[[ 31.0  25.1  11.3]
 [ 12.8  -1.0  12.5]
 [ -4.7 -10.1  -0.5]
 [ 56.5 -45.2  -8.6]
 [-15.6  -9.4  41.2]]
:
[[ 12.8  -1.0  12.5]
 [ -4.7 -10.1  -0.5]]

[[-41.8  32.5   2.8   8.9  -2.4]
 [-69.1  38.1 -23.0  -3.8   1.2]
 [-26.6   9.2 -59.0  -0.1  11.8]]
:
[[-69.1  38.1 -23.0]
 [-26.6   9.2 -59.0]]

[[  9.8  10.3  17.2  56.5]
 [-25.8  11.7   8.8 -14.6]
 [ -8.7 -14.5   1.1  32.8]]
:
[[-25.8  11.7   8.8]
 [ -8.7 -14.5   1.1]]

[[-14.5   3.8   0.8 -68.5  64.7]
 [ 22.1 -30.1  -2.2  20.9 -64.2]
 [  8.3 -45.5 -17.8 -11.9  -3.3]
 [  8.3  42.0 -49.8 -25.2  34.3]
 [ 58.1  -9.0 -14.8 -40.3 -27.4]]
:
[[ 22.1 -30.1  -2.2]
 [  8.3 -45.5 -17.8]]

[[-45.7   1.9 -21.8]
 [  5.4  -0.6   1.3]
 [-60.7   4.2 -30.2]
 [ 39.1   1.2   9.1]]
:
[[  5.4  -0.6   1.3]
 [-60.7   4.2 -30.2]]

[[ 4.6 52.3  6.8]
 [ 4.5 52.6  6.7]
 [ 5.5 50.8  7.5]
 [ 4.0 53.5  6.3]]
:
[[ 4.5 52.6  6.7]
 [ 5.5 50.8  7.5]]

[[ -8.2  17.8 -22.6  45.7  58.5]
 [-13.8   2.6  -4.4  39.9   8.7]
 [-16.3  -8.9 -20.9  29.1 -20.6]]
:
[[-13.8   2.6  -4.4]
 [-16.3  -8.9 -20.9]]

[[ 57.6 -70.2  46.4  19.4]
 [-56.1 -40.6 -35.1  16.8]
 [ 39.2   1.3 -24.9  45.8]
 [ 43.1  23.4 -46.8  40.4]
 [ 14.7 -29.3 -13.6  28.3]]
:
[[-56.1 -40.6 -35.1]
 [ 39.2   1.3 -24.9]]
